Here is a tiny trained network, its code and every weight. The questions are about switching its units off for an input and a class, where a switched-off unit gives its printed mean instead of its output.

import numpy as np


def w(rows, s, z=0):
    codes = np.array(rows[::2]) - 128.0
    scale = np.full(codes.shape[1], s)
    scale[-1] = z or s
    return codes * scale


def f(y):
    return y / 2 * (1 + np.tanh(0.7978845608 * (y + 0.044715 * y**3)))


def log_softmax(a):
    a = a - a.max(-1, keepdims=True)
    return a - np.log(np.exp(a).sum(-1, keepdims=True))


def net(x, mask):
    res = np.array(x, float).reshape(1, 3) / 4 @ E
    y = f(res @ A[0][:, :-1].T + A[0][:, -1])
    res = res + np.where(mask, y, B[0][:, -1]) @ B[0][:, :-1]
    return log_softmax(res[-1] @ U[:, :-1].T + U[:, -1])


A, B = {}, {}
E = w([
[10,19,72,210,119],'x0',
[234,76,107,155,2],'x1',
[97,234,52,248,110],'x2',
],0.0076)
A[0] = w([
[183,168,119,100,166,81],'neuron 1',
[74,54,129,167,103,80],'neuron 2',
[201,167,130,77,135,89],'neuron 3',
[115,178,127,189,153,108],'neuron 4',
[145,228,83,227,88,97],'neuron 5',
[207,87,107,166,110,91],'neuron 6',
[120,92,133,45,126,84],'neuron 7',
[96,149,134,125,185,85],'neuron 8',
[204,121,129,162,57,58],'neuron 9',
[33,205,136,67,227,67],'neuron 10',
[155,150,139,114,172,109],'neuron 11',
[103,176,124,203,107,77],'neuron 12',
[143,114,145,80,107,145],'neuron 13',
[203,98,101,175,39,130],'neuron 14',
[154,139,104,120,107,194],'neuron 15',
[102,140,182,152,111,168],'neuron 16',
[144,165,84,186,112,159],'neuron 17',
[195,196,178,121,136,150],'neuron 18',
[140,67,133,78,118,123],'neuron 19',
[129,100,148,152,170,67],'neuron 20',
[145,42,145,69,140,74],'neuron 21',
[130,136,149,145,137,254],'neuron 22',
[166,252,103,51,118,77],'neuron 23',
[85,48,94,183,135,93],'neuron 24',
[82,82,84,134,146,112],'neuron 25',
[93,71,118,178,138,124],'neuron 26',
[151,55,135,39,138,172],'neuron 27',
[145,62,133,67,184,115],'neuron 28',
[106,204,108,149,119,79],'neuron 29',
[103,82,164,78,127,75],'neuron 30',
[114,134,121,117,141,252],'neuron 31',
],0.013,0.0087)
B[0] = w([
[164,96,155,137,104,173],'neuron 1',
[133,105,180,153,87,202],'neuron 2',
[132,100,184,154,100,205],'neuron 3',
[151,141,129,130,160,177],'neuron 4',
[173,167,118,175,197,240],'neuron 5',
[132,107,146,64,145,179],'neuron 6',
[187,142,132,131,151,179],'neuron 7',
[148,114,154,77,138,165],'neuron 8',
[153,104,183,44,140,193],'neuron 9',
[137,101,176,4,145,251],'neuron 10',
[139,109,139,124,120,157],'neuron 11',
[168,159,154,135,144,180],'neuron 12',
[131,130,118,135,135,181],'neuron 13',
[92,115,144,45,141,241],'neuron 14',
[93,138,109,131,114,182],'neuron 15',
[108,128,118,133,131,153],'neuron 16',
[109,159,119,147,152,204],'neuron 17',
[123,111,130,169,77,234],'neuron 18',
[128,154,128,138,156,191],'neuron 19',
[153,125,157,116,122,125],'neuron 20',
[153,162,146,148,164,199],'neuron 21',
[55,149,69,157,117,222],'neuron 22',
[138,102,163,176,78,226],'neuron 23',
[147,109,166,150,69,222],'neuron 24',
[148,100,146,139,98,191],'neuron 25',
[134,105,143,156,95,204],'neuron 26',
[112,161,99,163,162,254],'neuron 27',
[148,152,137,147,169,208],'neuron 28',
[148,136,148,133,157,166],'neuron 29',
[171,150,158,134,139,169],'neuron 30',
[51,151,73,146,116,224],'neuron 31',
],0.036,0.01)
U = w([
[170,224,150,221,232,147],'0',
[143,87,191,229,29,166],'1',
[105,116,162,27,164,137],'2',
[2,173,24,188,120,255],'3',
[209,102,82,165,124,34],'4',
],0.0089,0.0035)

Each question gives the input, the list of numbers given to net, and the class t.
The units are the neurons (one row each of A and B). Each row of codes is followed by its name. A weight is (code - 128) times the scale printed after its matrix; where a second scale follows, it is the last column's (A, B and U).
mask holds one flag per neuron, in row order. A switched-off neuron (its flag False) gives its mean, the last column of its row in B, instead of its output. The means were averaged over made-up inputs and are rounded, as every weight is.
A unit's drop is (log p(t) with every unit on - log p(t) with that unit switched off) / (log p(t) with every unit on - log p(t) with every unit switched off).
The circuit of an input: a set's keep is (log p(t) with only the set's units on - log p(t) with every unit switched off) / (log p(t) with every unit on - log p(t) with every unit switched off). Starting from the 12 units with the biggest drops (on a tie, the unit counted first), units are removed one at a time, each time the one whose removal leaves the highest keep (on an exact tie, the one counted first), for as long as the keep stays at least 0.8.
circuit, biggest first: the units of the circuit, biggest drop first
most important unit: the unit with the biggest drop
top k neurons: the k neurons with the biggest drops, biggest first
drop of u: that unit's drop, to one decimal
input [-7,-8,1], class 2: circuit, biggest first	[neuron 10]
input [5,7,6], class 2: top 3 neurons	[neuron 14; neuron 9; neuron 6]
input [-7,-7,-3], class 1: top 4 neurons	[neuron 23; neuron 18; neuron 14; neuron 3]
input [7,-7,-1], class 1: top 4 neurons	[neuron 24; neuron 14; neuron 26; neuron 2]
input [-8,-8,-3], class 1: top 3 neurons	[neuron 23; neuron 18; neuron 3]
input [2,-3,0], class 3: top 2 neurons	[neuron 9; neuron 14]
input [-7,-7,1], class 1: top 2 neurons	[neuron 23; neuron 18]
input [4,7,8], class 0: top 2 neurons	[neuron 5; neuron 10]
input [-8,3,6], class 1: top 2 neurons	[neuron 23; neuron 18]
input [1,8,6], class 2: top 2 neurons	[neuron 14; neuron 9]
input [-7,-2,6], class 1: top 3 neurons	[neuron 23; neuron 18; neuron 27]
input [7,-6,-8], class 0: drop of neuron 28	0.2
input [-4,1,-1], class 1: drop of neuron 23	0.1
input [-8,-2,7], class 1: drop of neuron 27	0.3
input [7,3,-8], class 0: drop of neuron 27	0.1
input [1,4,-1], class 2: most important unit	neuron 14
